Below are the code and all the weights of a small trained network. Each question names an input and a target symbol and asks about switching units off, where a switched-off unit gives its printed mean instead of its output.

import numpy as np


def w(rows, s, z=0):
    codes = np.array(rows[::2]) - 128.0
    scale = np.full(codes.shape[1], s)
    scale[-1] = z or s
    return codes * scale


def norm(h):
    return h / np.sqrt((h * h).mean(-1, keepdims=True) + 1e-5)


def f(y):
    return np.maximum(y, 0)


def softmax(a):
    e = np.exp(a - a.max(-1, keepdims=True))
    return e / e.sum(-1, keepdims=True)


def log_softmax(a):
    a = a - a.max(-1, keepdims=True)
    return a - np.log(np.exp(a).sum(-1, keepdims=True))


def net(x, mask):
    ids = ['ΘΣΨβγημξ'.index(c) for c in x.split()]
    T = len(ids)
    res = E[ids] + P[:T]
    r = norm(res)
    for j in range(2):
        rows = slice(2 * j, 2 * j + 2)
        q, k, v = (r @ M[0][rows].T for M in (Q, K, V))
        z = softmax(np.where(np.tri(T) > 0, q @ k.T / 2**0.5, -1e9)) @ v
        o = O[0][rows]
        res = res + np.where(mask[j], z, o[:, -1]) @ o[:, :-1]
    y = f(norm(res) @ A[0][:, :-1].T + A[0][:, -1])
    res = res + np.where(mask[2:6], y, B[0][:, -1]) @ B[0][:, :-1]
    return log_softmax(norm(res)[-1] @ U[:, :-1].T + U[:, -1])


Q, K, V, O, A, B = {}, {}, {}, {}, {}, {}
E = w([
[196,238,142,158,96,92,159,104],'Θ',
[132,4,69,161,85,206,115,127],'Σ',
[160,139,167,137,101,194,82,145],'Ψ',
[203,112,120,79,116,157,100,82],'β',
[107,105,84,145,127,133,82,75],'γ',
[70,40,156,47,179,134,129,231],'η',
[124,114,124,81,129,141,23,165],'μ',
[137,128,116,130,138,184,104,88],'ξ',
],0.022)
P = w([
[162,28,126,159,115,137,197,93],'0',
[174,140,154,120,140,152,110,170],'1',
[152,189,136,113,12,140,70,109],'2',
[162,54,255,110,119,78,102,38],'3',
[83,131,193,151,73,138,164,98],'4',
[151,133,159,83,97,120,57,167],'5',
[133,65,172,116,166,80,136,47],'6',
[133,97,135,134,203,118,232,71],'7',
[126,156,121,147,120,75,85,104],'8',
[128,141,202,228,179,128,230,115],'9',
[155,205,48,180,149,148,76,134],'10',
],0.0097)
Q[0] = w([
[164,150,206,169,53,135,236,38],'head 1',
[59,124,138,123,189,50,205,147],'head 1',
[139,236,137,94,64,39,155,155],'head 2',
[80,128,59,187,253,193,79,82],'head 2',
],0.0053)
K[0] = w([
[158,51,136,47,151,142,68,90],'head 1',
[86,78,1,129,50,206,51,98],'head 1',
[29,163,87,129,118,187,111,150],'head 2',
[81,67,113,42,187,78,110,89],'head 2',
],0.0068)
V[0] = w([
[250,157,249,158,78,108,152,12],'head 1',
[2,135,199,147,86,33,117,196],'head 1',
[181,248,160,73,83,142,201,65],'head 2',
[186,77,97,22,59,83,66,66],'head 2',
],0.0074)
O[0] = w([
[101,160,229,182,166,125,76,167,148],'head 1',
[251,160,169,127,150,195,215,128,74],'head 1',
[126,129,205,142,167,28,134,158,57],'head 2',
[91,22,109,146,69,91,107,155,249],'head 2',
],0.011)
A[0] = w([
[115,36,110,143,169,226,119,87,216],'neuron 1',
[216,129,84,115,150,254,157,153,2],'neuron 2',
[235,128,145,163,130,78,188,67,39],'neuron 3',
[145,89,97,155,94,176,165,125,249],'neuron 4',
],0.0094,0.0026)
B[0] = w([
[141,7,253,63,206,132,142,81,253],'neuron 1',
[109,165,135,112,33,144,221,58,159],'neuron 2',
[174,126,174,239,93,201,186,173,133],'neuron 3',
[117,97,254,117,91,122,237,24,203],'neuron 4',
],0.0081,0.012)
U = w([
[193,178,197,184,94,66,142,143,254],'Θ',
[154,104,134,128,91,155,120,122,173],'Σ',
[136,166,128,166,183,194,90,180,199],'Ψ',
[146,96,113,169,97,54,138,174,2],'β',
[154,164,117,92,141,133,128,97,31],'γ',
[193,194,142,1,133,128,230,81,71],'η',
[211,69,124,110,60,157,127,124,141],'μ',
[93,149,91,165,186,150,130,111,59],'ξ',
],0.0077,0.0026)

Each question gives the input, a string of symbols that net reads in full, and the target symbol t.
The units are the heads (2 rows each of Q, K, V and O) and the neurons (one row each of A and B). Each row of codes is followed by its name. A weight is (code - 128) times the scale printed after its matrix; where a second scale follows, it is the last column's (O, A, B and U).
mask holds one flag per unit, heads first, then neurons. A switched-off unit (its flag False) gives its mean, the last column of its rows in O or B, instead of its output. The means were averaged over made-up inputs and are rounded, as every weight is.
A unit's drop is (log p(t) with every unit on - log p(t) with that unit switched off) / (log p(t) with every unit on - log p(t) with every unit switched off).
The circuit of an input: a set's keep is (log p(t) with only the set's units on - log p(t) with every unit switched off) / (log p(t) with every unit on - log p(t) with every unit switched off). Starting from all 6 units, units are removed one at a time, each time the one whose removal leaves the highest keep (on an exact tie, the one counted first), for as long as the keep stays at least 0.8.
circuit, biggest first: the units of the circuit, biggest drop first
top k neurons: the k neurons with the biggest drops, biggest first
which heads matter: for each layer, one digit per head in row order, 1 if its drop is at least 0.15 and else 0, layers parted by /
drop when u is switched off: that unit's drop, to one decimal
input ξ μ Σ μ μ μ ξ Σ μ Θ ξ, target Ψ: which heads matter : 10
input Σ μ ξ μ η ξ, target η: top neuron : [neuron 2]
input Σ Σ Σ Σ γ Σ η η β, target η: top 2 neurons : [neuron 2; neuron 4]
input μ η Ψ, target η: which heads matter : 10
input Σ γ γ Θ β, target Θ: circuit, biggest first : [head 1; head 2]
input Θ μ μ μ β, target Θ: circuit, biggest first : [head 2; head 1]
input γ η η, target η: top 2 neurons : [neuron 2; neuron 4]
input μ Σ ξ Σ Ψ Ψ, target Ψ: top 2 neurons : [neuron 4; neuron 1]
input Θ Ψ γ Σ μ μ η μ β η η, target Ψ: circuit, biggest first : [head 1; neuron 4; head 2]
input β Θ Θ μ, target Θ: circuit, biggest first : [head 2; head 1]
input β η η Σ η μ, target η: circuit, biggest first : [head 1; neuron 2]
input Σ Σ μ μ γ Θ μ β μ, target Ψ: circuit, biggest first : [head 1; neuron 4]
input μ η γ, target η: drop when neuron 2 is switched off : 0.1
input μ μ ξ Θ μ Σ β μ Σ μ μ, target Ψ: drop when neuron 4 is switched off : 0.1
input Σ β Σ Θ Σ ξ, target Θ: circuit, biggest first : [head 1]
input μ μ Σ Σ γ μ μ Σ ξ η μ, target η: drop when head 2 is switched off : 0.0
